Here are made-up things, facts about them, and rows of numbers that follow some of those facts. Name the thing behind each unnamed row.

How the things are related:
magrar π bagrovus; staklo π kere; kluribrum π flitem
dranukil π trivum; daral π flima; stakopla π kigrom
fitroplem π breplek; klesofel π gafa; klebru π zipe
dotra π goru; pegres π ziplofluk; gilu π kamilar
rubril π tigego; kigagok π fligis; kotus π paklaton
greflil π nuskugis; vipo π fitroplem; ziplofluk π braplu
zipe π bokoten; zoflu π monos; zutral π felem
vobruk π noka; kamilar π tava; klestun π magrar
raskon π bifa; grustogrer π zitrovos; gerun π gamiste
bebo π flepan; groflos π driklu; grutraguk π pegres
dugrus π raskon; stedos π digen; sasus π losa
gruklus π vobruk; pabuk π sosteste; gurumis π trafi
trivum π pufli; skuvis π grokles; buklum π besko
sivam π nesubu; zeflak π febru; klasutrem π moklor
pufli π sivam; plagros π dugrus; staklufler π feklu
dregek π sasus; monos π drotepas; tredrados π dotra
drotepas π zeflak; befe π detidrin; fligis π befe
bokoten π rubril; driklu π gruklus; digen π stufafli
trafi π fligromi; kupur π sterim; besko π zoflu
leplel π stezer; losa π zagrosos; kledrol π kuvik
petrur π sigral; grokles π kigagok; braplu π tredrados
sterim π klebru; noka π grustogrer; gafa π vipo
vopla π buklum; breplek π gilu; febru π lupek
botum π petrur; kere π fledrin; sosteste π daral
lupek π debrol; detidrin π leplel; nesubu π klesofel
fligromi π staklo; feklu π stakopla; flitem π kiger
stezer π vopla; bagrovus π dregek; goru π plagros
kigrom π zutral; zukli π gradi; zitrovos π klasutrem
grezok π pabuk; skatrus π grutraguk; stufafli π dranukil
paklaton π drorur; gradi π staklufler; magrar ω 396
flobe ω 295; staklo ω 396; kluribrum ω 396
dranukil ω 295; floguzak ω 396; daral ω 295
stakopla ω 295; fitroplem ω 396; mazus ω 396
drorur ω 396; zoskezo ω 295; trofle ω 295
muru ω 396; klesofel ω 295; stobri ω 295
soskir ω 396; klebru ω 396; dotra ω 295
pegres ω 396; tesun ω 396; gilu ω 295
flima ω 295; rubril ω 295; rada ω 396
kigagok ω 295; kotus ω 396; greflil ω 295
vipo ω 396; dratra ω 295; kagrik ω 396
ziplofluk ω 396; trivi ω 295; fogu ω 295
gruplar ω 396; keta ω 295; vutro ω 295
zipe ω 396; kiger ω 396; zoflu ω 295
zigro ω 295; zutral ω 396; pafel ω 396
trugris ω 295; vobruk ω 396; bribrok ω 295
kamilar ω 396; vope ω 295; klestun ω 295
tigego ω 396; felem ω 295; raskon ω 396
grustogrer ω 396; dremam ω 396; stopir ω 295
gerun ω 295; bebo ω 396; petem ω 396
brutre ω 396; klabores ω 396; groflos ω 396
zostir ω 295; bragriver ω 295; grutraguk ω 295
dugrus ω 295; skolil ω 295; stedos ω 295
nibrun ω 396; liklugrik ω 295; sasus ω 295
gruklus ω 295; pabuk ω 396; flokodri ω 396
gurumis ω 295; drakal ω 396; trivum ω 396
skuvis ω 396; zagrosos ω 396; buklum ω 295
guleta ω 295; plera ω 295; sivam ω 295
zosin ω 396; zeflak ω 396; klasutrem ω 396
ketrelek ω 295; pufli ω 396; fledrin ω 295
plagros ω 396; staklufler ω 396; dregek ω 295
flurik ω 295; pleturu ω 295; monos ω 396
zegor ω 295; brozum ω 396; tredrados ω 396
drotepas ω 295; befe ω 396; fligis ω 295
bokoten ω 295; bratun ω 396; driklu ω 396
drusul ω 295; skupluzal ω 295; digen ω 396
trafi ω 295; perim ω 396; voplale ω 396
kupur ω 396; besko ω 295; vaplil ω 295
trofel ω 295; leplel ω 295; losa ω 295
kledrol ω 396; petrur ω 295; skimo ω 295
grokles ω 396; zoskes ω 396; klebo ω 295
braplu ω 396; grizu ω 396; sterim ω 295
gamiste ω 295; debrol ω 295; noka ω 396
gafa ω 295; ridabrak ω 396; kuvik ω 396
bifa ω 295; vopla ω 396; bribra ω 396
pliskil ω 396; breplek ω 295; tamim ω 295
febru ω 396; botum ω 396; flepan ω 295
kuflu ω 396; moklor ω 295; sigral ω 295
sesam ω 295; kere ω 295; tava ω 295
sosteste ω 295; lupek ω 295; detidrin ω 396
skasilun ω 396; zegim ω 396; nesubu ω 396
fligromi ω 396; feklu ω 295; kelek ω 396
tatrek ω 295; nidre ω 295; nuskugis ω 396
flitem ω 295; stezer ω 396; zakles ω 295
bagrovus ω 396; goru ω 295; kigrom ω 396
zukli ω 396; zitrovos ω 295; grezok ω 396
skatrus ω 396; stufafli ω 396; vutra ω 396
paklaton ω 295; futok ω 295; kebro ω 295
gradi ω 295; staklo μ bragriver; dranukil μ grokles
daral μ klebo; mazus μ zeflak; zoskezo μ nesubu
trofle μ zakles; soskir μ flima; dotra μ gerun
pegres μ drorur; tesun μ zoflu; flima μ lupek
rada μ flurik; kotus μ zukli; vipo μ sasus
dratra μ skuvis; trivi μ zitrovos; fogu μ drusul
gruplar μ vope; keta μ zutral; zipe μ bribra
zoflu μ vipo; zigro μ tava; pafel μ rada
trugris μ tatrek; kamilar μ zipe; grustogrer μ kuvik
dremam μ flokodri; gerun μ plera; bebo μ driklu
petem μ gurumis; brutre μ braplu; groflos μ drotepas
bragriver μ stobri; dugrus μ tamim; skolil μ brutre
sasus μ kebro; gurumis μ brozum; skuvis μ febru
zagrosos μ debrol; buklum μ ridabrak; guleta μ keta
plera μ guleta; sivam μ staklo; zosin μ trofel
klasutrem μ pleturu; ketrelek μ klesofel; plagros μ sosteste
pleturu μ nuskugis; zegor μ flepan; brozum μ tesun
befe μ digen; fligis μ losa; bokoten μ gruplar
bratun μ stufafli; driklu μ grezok; drusul μ paklaton
digen μ bratun; besko μ monos; trofel μ floguzak
losa μ kagrik; petrur μ trofle; skimo μ besko
grokles μ plagros; klebo μ groflos; braplu μ bebo
sterim μ perim; debrol μ kere; gafa μ kelek
ridabrak μ stakopla; kuvik μ gruklus; bribra μ ketrelek
tamim μ dremam; febru μ daral; flepan μ klebru
moklor μ dranukil; tava μ noka; sosteste μ petrur
lupek μ greflil; detidrin μ felem; zegim μ klabores
nesubu μ bifa; kelek μ befe; tatrek μ nidre
bagrovus μ vutro; goru μ dratra; kigrom μ zagrosos
zukli μ futok; zitrovos μ bagrovus; grezok μ zigro
skatrus μ leplel; stufafli μ grustogrer; futok μ rubril
kebro μ flobe; flobe η vutra; flobe η stakopla
flobe η tigego; flobe η bragriver; flobe η fitroplem
kluribrum η nibrun; kluribrum η feklu; zoskezo η ridabrak
zoskezo η bribrok; zoskezo η voplale; zoskezo η petem
gilu η skupluzal; gilu η kiger; dratra η stufafli
dratra η trofel; kagrik η skolil; kagrik η plera
kagrik η magrar; kagrik η rada; kagrik η zakles
kagrik η klestun; fogu η drotepas; fogu η trivum
fogu η trofle; fogu η soskir; keta η kigrom
keta η bokoten; keta η zoskes; keta η greflil
vutro η vobruk; vutro η drotepas; zigro η gruklus
zigro η vobruk; zigro η klestun; zigro η bagrovus
zutral η fledrin; brutre η vipo; brutre η rubril
brutre η muru; brutre η skuvis; brutre η greflil
zostir η pabuk; zostir η kiger; zostir η kledrol
sasus η grutraguk; guleta η vipo; guleta η tigego
guleta η leplel; guleta η soskir; sivam η klestun
sivam η tava; sivam η trofle; sivam η grizu
sivam η vopla; ketrelek η grokles; ketrelek η tredrados
ketrelek η drakal; staklufler η pliskil; staklufler η tredrados
staklufler η kotus; dregek η groflos; dregek η stedos
dregek η dremam; flurik η bebo; flurik η vopla
trafi η vope; trafi η pabuk; trafi η tigego
trafi η groflos; perim η magrar; perim η digen
perim η greflil; besko η plera; besko η tredrados
besko η voplale; besko η klebru; vaplil η klebru
vaplil η kigagok; petrur η rubril; petrur η sterim
skimo η skolil; skimo η zosin; braplu η voplale
braplu η grustogrer; gamiste η drotepas; gamiste η trofle
debrol η grokles; debrol η zosin; noka η drotepas
noka η brozum; noka η kuvik; breplek η dugrus
tamim η digen; botum η buklum; botum η trofel
moklor η zitrovos; moklor η ziplofluk; moklor η dremam
sesam η plagros; sesam η skupluzal; sesam η mazus
lupek η detidrin; lupek η fligromi; lupek η kere
lupek η kotus; kelek η kuflu; kelek η tesun
nidre η liklugrik; nidre η dotra; nidre η gruplar
nidre η bifa; nidre η kigagok; nidre η daral
nidre η kamilar; stezer η skasilun; stezer η kuflu
stezer η zeflak; stezer η soskir; zukli η sterim
kebro η zegim; kebro η klestun; kebro η klabores

Some rows with their names:
tava: [ 11  -7   6 -40  16   3  -6   1  -1   7  20   3   4  -1 -17 -16  -6  -4
  -5  14  19   2 -11 -31  -6   2  -3 -10  -7]
dratra: [-12   5  -4 -17 -14  11   7  12  -7  -3  18  18  23   2 -10 -16   8   3
  21  17  33   6 -15   8   6  -5   2 -25 -10]
voplale: [ -6 -29  10  17  13   8   0 -15  -8   7 -33 -23  24 -36 -20  14  18  17
  -9   2   7  -2  24  -5  23   2  -3  26   8]
pegres: [ 17 -15 -16  11  14   8 -17 -23   2  21 -20 -23  14 -23 -23  -2  -2  -3
  10  -8   8  -1  19   1  18  14  13   7  17]
monos: [  8 -32  -5   9  18   6  -8 -25   1   9 -32 -27  21 -29 -13   5   9  33
   5 -17  -1   3  15  -4  14  10  -2  21   0]
febru: [ 10 -13 -16  14  21   3 -20 -34  -7  21  -3 -31  13 -19 -30  -8   7   9
  19   3  20   4  17  -7   9   3  12  13  -5]
bribrok: [  8 -13  23 -14   1  -7  12   8  16 -17  -2   4  15 -18  -6 -12  16  16
  -8  -4   8   8 -24 -25   5   1 -12  -5  -7]
gruplar: [ 12 -21 -21  10  11   6 -17 -24 -12  23 -13 -25  13 -24 -23  -4  -2  -1
   9  -3   9   0  21  -5  13  10  14   7  11]
fledrin: [  6 -15  20 -21   8  -3   6  16   6  -7   2   7  13 -13  -4 -16   8  28
  -1   3  11  11 -25 -34  -2  -2 -12   0 -18]
kigagok: [  7 -12  21  -8  -4  -6  15   2  13 -27  -4   5  22 -19  -5 -14  22  11
 -11 -10  10   6 -25 -20   6   2 -11 -10  -3]
sigral: [  4 -17  21 -27   4 -13   4  33   5   4   8  12   5 -16  -8 -10   7  24
   2  10   5  15 -22 -33  -2  -1  -8   5 -22]
perim: [-18 -27 -24   3  -8  20  -4  -3 -12  17 -39 -10  43 -17  -2  10  -8  58
  29 -15   2   0  19  30  17  15   2   7  -8]
greflil: [ 11 -10   9  -9  -5 -16  -2  51  14 -12  -4   9  22 -19  -1 -28  10  33
   6 -24  12  10 -29 -21  13  15   2 -24   1]
floguzak: [  7 -34  -5   9  14   3 -10 -14   0  11 -32 -25  19 -30 -17   6   9  32
   7 -18  -7   5  17  -6  14  11   0  21   2]
bragriver: [ 17  -1   2 -15   0  -6   1   2   6  -7  16   4  13 -12 -13 -23   4 -11
   2   4  19   5 -23 -23   1   2   2 -19   0]
brozum: [ 24 -17 -19  10  14  21 -19 -24 -27  33 -12 -18  11 -24 -16  -4  -3 -15
  15  -8   5  12  18  -2  13  23   2  14  24]
klasutrem: [ 15 -20 -17   8  15  11 -15 -40  -3  24 -15 -24  15 -23 -23  -1  -6  -3
  10  -2   4  -1  18  -1  10   9   8  14   9]

Rows to name:
No name comes twice in this set of rows, the named rows included.
[ 14 -23 -31   1  14   9 -20 -20  -7  24 -15 -24   3 -20 -23  -1   0   2
  22 -14   4   9  22   6  10  12   8   4  10] => soskir
[ 15   2   6 -13  -3 -14   0   4   4  -5  23   4   5 -13 -19 -24  14 -13
   7   9  19   9 -23 -20   0   1   6 -18  -5] => dranukil
[-18 -28 -24   2   4  28  -2 -12  -8  13 -40 -13  28 -13  -9  14   8  44
  22 -22   3   8  23  33  17   9  -9   7   0] => stezer
[ 13 -15  15 -14   1  -7   8   0  18 -24  -2   1  19 -17  -4 -14  17  21
  -6 -14   5  10 -29 -21   2   3 -13 -10  -8] => leplel
[ 12 -15  18 -12  -2  -7  15  -6  31 -24 -10   4  13 -19  -6  -9  14  11
  -8  -9   1   7 -31 -16   4   0 -16  -6  -5] => gruklus
[-12  -3 -10 -29  -8  19   5  18  -8   3  13  18   2   4 -13  -5  15 -14
  17   5  21  18  -6  19   4  -6  -9 -29   3] => sivam
[ -6 -26  17  22  16  12   0 -16   7   6 -37 -21  25 -32 -19  15  17  13
 -12   6  11  -4  21  -3  29   3  -5  31  14] => tredrados
[  4 -11  -9  24   9   3 -12 -30 -13  10  -6 -26  19 -26 -31  -2  21  -8
   6   6  23  -1  25   2  20   1  15  10  11] => grokles
[ 13  -9  20 -11   0  -8  10   8  30 -19  -6   6  19 -17  -6 -11  14  15
  -7  -9   5   7 -29 -16   9   8 -12  -8   0] => grutraguk
[ -8 -16 -49   8 -16  18 -19   1 -37  18 -23 -14  39 -14  -6 -13  -5  27
  34 -27  17  -2  26  34  19  16  22 -24  11] => zukli
[ -5   1 -16 -28 -15  16   1  13  -6  -1  12  16  20   6  -4 -18  -1   6
  27   3  23  10 -18  14   1   1   1 -31  -7] => guleta
[ -7   7 -14 -26 -27  -7  -2  42 -17  14  27  24  23   3  -7 -22  -7  28
  43  15  22  10 -22   9  -3   4  17 -29 -27] => petrur
[-20 -15 -11  -6   1  35  -6 -13 -18  20 -25 -11  33 -10 -24  21  -4  -3
  -1  11  24 -20  46  33  29  12   7   1  28] => braplu

Now the same things, written a new way:
Known rows:
kigrom: [ 14  24 -11  10   8  -4  -8  18  15  16  -2 -26 -12  -7  -5]
trivi: [  5  28  33   7   2  -9   5  13  -1  16   3 -16  -2   3  -6]
keta: [ 12  31  39  -3   9 -19  13  14  -3  20  24 -13   0  -6  -8]
vaplil: [  6  40  28   5  -2 -12  15  -3  -3  10  18 -13 -11   0  -7]
zoskes: [ 18  20  -4   9  14  12 -17   9   4  13  26 -17 -15   6  -4]
botum: [ 24  26  -4  -9  16  -7  -8   1   3  17  25 -16 -16  -7  -8]
pleturu: [  5  32  34  10  -3 -10   9  17  -1  20  18 -18  -3  -2  -6]
nibrun: [ 15  22  -3  12  14   6 -17   5   7  13  11 -19 -16   4  -5]
vope: [ 12  26  12  23  -4  -8   0  17 -11  27  25 -18  -8   9  -5]
vutra: [ 19  18  -8  18  17   5 -17   8   6  18   2 -18 -13  10  -6]
ziplofluk: [ 16  24 -23  15   9  -5 -16  12   7  17  18 -23 -19   2  -8]
kebro: [ 16  31  49   0   7 -23   7  11   1   9  45 -14   3   1  -5]
pegres: [ 14  23  -6  -7  10   3 -16  14   8  19  28 -21 -12 -12  -9]
liklugrik: [  3  29  33  10  -7   2  -5   7  -8  12   9 -15 -11   9  -6]
petem: [  7  28  -3   4   5  14  -9  11  16  14   6 -19 -15  -5  -5]
gafa: [ 12  36  31  11  -1  -4   9  11  -4  14  -3 -21  -1  -3  -9]
gurumis: [  9  30  30  -2  -4 -13  -3  14  -4  19  21 -20   1  -3  -9]

Name these rows:
No name comes twice in this set of rows, the named rows included.
[ 12  19  13 -11  14 -14  -7   6  12   9   9 -15 -17 -16 -11] => braplu
[ 24  17  19  -4  25  -8  -2  11   8  21  25 -11  -8 -11  -9] => brutre
[ -4  37  19  11 -13 -13   3  18   1  15  10 -23  -9  -6  -9] => dotra
[ 18  31  46   8  11 -30  20  21   1  16  43 -16   2  -5  -5] => fogu
[ 11  36  47 -35  -4 -10   7  12 -10  18  44 -14  -4 -23  -4] => besko
[ 34  25  -9   6  19 -16   1   7   9  13  33 -20 -14  -6  -5] => noka
[ 22  18 -12  12   5  10 -12  14  14  25  23 -29  -3   1  -6] => vipo
[ 16  28  50   9   1 -31  25  14   5  10  37 -14  -2 -12  -1] => zigro
[ 10  29  40  14  -5  -4  -4  11  -6   5  39 -17  -6   9  -1] => zakles

